Here is a tiny trained network, its code and every weight. The questions are about switching its units off for an input and a class, where a switched-off unit gives its printed mean instead of its output.

import numpy as np


def w(rows, s, z=0):
    codes = np.array(rows[::2]) - 128.0
    scale = np.full(codes.shape[1], s)
    scale[-1] = z or s
    return codes * scale


def f(y):
    return y / 2 * (1 + np.tanh(0.7978845608 * (y + 0.044715 * y**3)))


def log_softmax(a):
    a = a - a.max(-1, keepdims=True)
    return a - np.log(np.exp(a).sum(-1, keepdims=True))


def net(x, mask):
    res = np.array(x, float).reshape(1, 6) / 4 @ E
    y = f(res @ A[0][:, :-1].T + A[0][:, -1])
    res = res + np.where(mask, y, B[0][:, -1]) @ B[0][:, :-1]
    return log_softmax(res[-1] @ U[:, :-1].T + U[:, -1])


A, B = {}, {}
E = w([
[105,71,97,42,155,157,45,168,50,180,149],'x0',
[125,37,215,57,147,59,151,61,107,132,141],'x1',
[179,145,39,96,104,84,70,53,190,101,113],'x2',
[201,130,121,91,64,164,230,145,117,93,26],'x3',
[216,197,121,60,146,78,132,227,189,82,88],'x4',
[170,134,137,18,77,254,184,42,78,84,174],'x5',
],0.0075)
A[0] = w([
[26,115,105,221,165,84,38,194,100,179,219,190],'neuron 1',
[131,135,118,153,124,120,130,106,128,81,143,130],'neuron 2',
[128,64,216,88,124,116,153,73,91,111,92,103],'neuron 3',
[101,84,151,124,120,163,131,99,84,120,182,5],'neuron 4',
[103,107,116,141,118,96,111,133,118,136,160,93],'neuron 5',
[76,111,129,181,162,117,79,164,124,178,167,160],'neuron 6',
[159,169,24,170,126,8,104,166,227,112,37,126],'neuron 7',
[168,95,85,104,136,182,121,92,103,140,136,26],'neuron 8',
[100,114,148,76,141,114,90,141,125,161,161,15],'neuron 9',
[144,86,151,70,126,131,152,106,92,123,83,108],'neuron 10',
[109,114,143,120,129,79,98,97,131,133,161,52],'neuron 11',
[125,102,128,165,125,83,114,81,129,124,120,28],'neuron 12',
[137,80,95,88,139,73,101,255,81,164,32,207],'neuron 13',
[123,133,118,134,111,141,148,94,159,73,64,181],'neuron 14',
[157,110,174,138,174,172,127,108,136,111,92,134],'neuron 15',
[156,155,57,160,126,51,119,153,209,122,70,65],'neuron 16',
[134,160,92,247,95,199,186,154,137,133,10,157],'neuron 17',
[133,32,242,62,110,99,182,74,72,121,71,108],'neuron 18',
[153,154,145,137,107,142,108,120,161,158,146,116],'neuron 19',
[162,153,107,41,146,97,91,123,164,117,148,99],'neuron 20',
[148,159,130,81,146,113,124,112,154,142,164,40],'neuron 21',
[93,80,118,189,124,60,129,29,145,140,112,142],'neuron 22',
[154,130,137,29,135,87,91,132,151,120,178,120],'neuron 23',
[115,113,72,167,108,109,137,60,154,135,118,166],'neuron 24',
[148,118,198,121,157,80,134,181,130,131,130,135],'neuron 25',
[109,139,52,154,130,144,99,184,136,93,123,57],'neuron 26',
[109,149,203,177,142,118,144,132,134,139,110,47],'neuron 27',
[132,164,238,206,157,27,147,193,208,111,129,86],'neuron 28',
],0.0099,0.0025)
B[0] = w([
[150,123,114,232,126,157,145,123,83,192,182,243],'neuron 1',
[123,122,110,147,138,131,116,157,120,126,92,141],'neuron 2',
[133,141,120,146,128,119,128,156,89,185,90,203],'neuron 3',
[160,113,105,135,136,118,114,105,127,137,88,177],'neuron 4',
[130,135,146,123,128,149,140,108,144,141,138,144],'neuron 5',
[128,126,132,147,117,177,141,85,121,157,177,192],'neuron 6',
[166,116,135,54,163,118,109,101,170,173,7,247],'neuron 7',
[113,141,154,125,141,108,142,156,115,96,142,166],'neuron 8',
[131,135,142,105,134,145,157,113,87,131,130,151],'neuron 9',
[101,130,146,132,124,103,123,128,113,149,175,181],'neuron 10',
[142,134,137,135,133,152,136,123,153,117,142,149],'neuron 11',
[138,137,125,152,149,149,142,104,161,132,137,147],'neuron 12',
[114,127,152,91,139,72,108,134,69,198,59,213],'neuron 13',
[108,106,121,159,142,144,94,124,79,128,116,178],'neuron 14',
[117,107,84,155,109,100,107,163,89,124,123,144],'neuron 15',
[141,119,136,84,146,110,120,119,167,132,54,204],'neuron 16',
[142,122,104,148,136,196,136,92,27,92,182,230],'neuron 17',
[107,130,154,116,145,109,116,124,58,199,151,240],'neuron 18',
[129,92,119,141,108,126,123,168,108,112,89,133],'neuron 19',
[101,131,130,136,132,138,140,139,83,52,113,166],'neuron 20',
[132,119,113,107,121,162,136,146,117,107,117,137],'neuron 21',
[165,123,96,203,115,149,119,127,158,162,104,192],'neuron 22',
[106,131,103,135,99,137,130,151,52,52,131,167],'neuron 23',
[175,123,132,131,152,165,152,129,124,145,100,167],'neuron 24',
[100,137,132,95,114,112,134,142,128,156,167,165],'neuron 25',
[126,94,139,139,118,116,140,100,85,129,108,158],'neuron 26',
[140,147,130,126,117,139,125,154,166,93,142,157],'neuron 27',
[65,145,140,134,75,51,120,197,191,82,176,224],'neuron 28',
],0.017,0.014)
U = w([
[102,132,150,96,138,162,160,76,182,107,184,2],'0',
[200,87,82,128,165,139,104,89,182,149,28,131],'1',
[99,171,125,203,56,123,161,170,255,128,193,57],'2',
[47,145,192,55,120,39,98,191,145,139,91,152],'3',
[87,150,76,167,80,218,188,126,100,1,201,192],'4',
[112,113,123,207,116,180,164,112,55,223,182,223],'5',
],0.0078,0.0025)

Each question gives the input, the list of numbers given to net, and the class t.
The units are the neurons (one row each of A and B). Each row of codes is followed by its name. A weight is (code - 128) times the scale printed after its matrix; where a second scale follows, it is the last column's (A, B and U).
mask holds one flag per neuron, in row order. A switched-off neuron (its flag False) gives its mean, the last column of its row in B, instead of its output. The means were averaged over made-up inputs and are rounded, as every weight is.
A unit's drop is (log p(t) with every unit on - log p(t) with that unit switched off) / (log p(t) with every unit on - log p(t) with every unit switched off).
The circuit of an input: a set's keep is (log p(t) with only the set's units on - log p(t) with every unit switched off) / (log p(t) with every unit on - log p(t) with every unit switched off). Starting from the 12 units with the biggest drops (on a tie, the unit counted first), units are removed one at a time, each time the one whose removal leaves the highest keep (on an exact tie, the one counted first), for as long as the keep stays at least 0.8.
circuit, biggest first: the units of the circuit, biggest drop first
top k neurons: the k neurons with the biggest drops, biggest first
drop when u is switched off: that unit's drop, to one decimal
input [-2,-8,1,-3,1,-5], class 1: circuit, biggest first : (neuron 7)
input [2,4,-3,6,8,3], class 3: top 3 neurons : (neuron 1; neuron 17; neuron 13)
input [0,3,7,-4,-4,-8], class 1: top 2 neurons : (neuron 7; neuron 16)
input [8,2,0,0,2,4], class 3: top 3 neurons : (neuron 1; neuron 17; neuron 6)
input [0,-3,-1,-4,2,6], class 4: top 2 neurons : (neuron 7; neuron 13)
input [-1,-1,2,-6,-4,8], class 1: top 2 neurons : (neuron 1; neuron 17)
input [-1,2,-8,-6,3,-2], class 2: top 3 neurons : (neuron 28; neuron 17; neuron 18)
input [3,4,-4,6,6,1], class 3: top 3 neurons : (neuron 1; neuron 17; neuron 13)
input [5,-1,-5,6,4,3], class 3: top 2 neurons : (neuron 1; neuron 13)
input [5,-8,7,-3,8,2], class 1: top 2 neurons : (neuron 7; neuron 28)
input [-7,-7,-2,-3,2,-8], class 1: top 3 neurons : (neuron 7; neuron 16; neuron 1)
input [-4,5,6,-4,1,2], class 1: top 2 neurons : (neuron 17; neuron 1)
input [-3,-8,-3,-2,4,-1], class 1: drop when neuron 7 is switched off : 0.7
input [-3,-5,-5,-3,5,-6], class 3: circuit, biggest first : (neuron 28)
input [4,-8,-4,6,-8,1], class 4: drop when neuron 17 is switched off : 0.1
input [-6,6,7,2,2,-8], class 1: drop when neuron 7 is switched off : 3.2
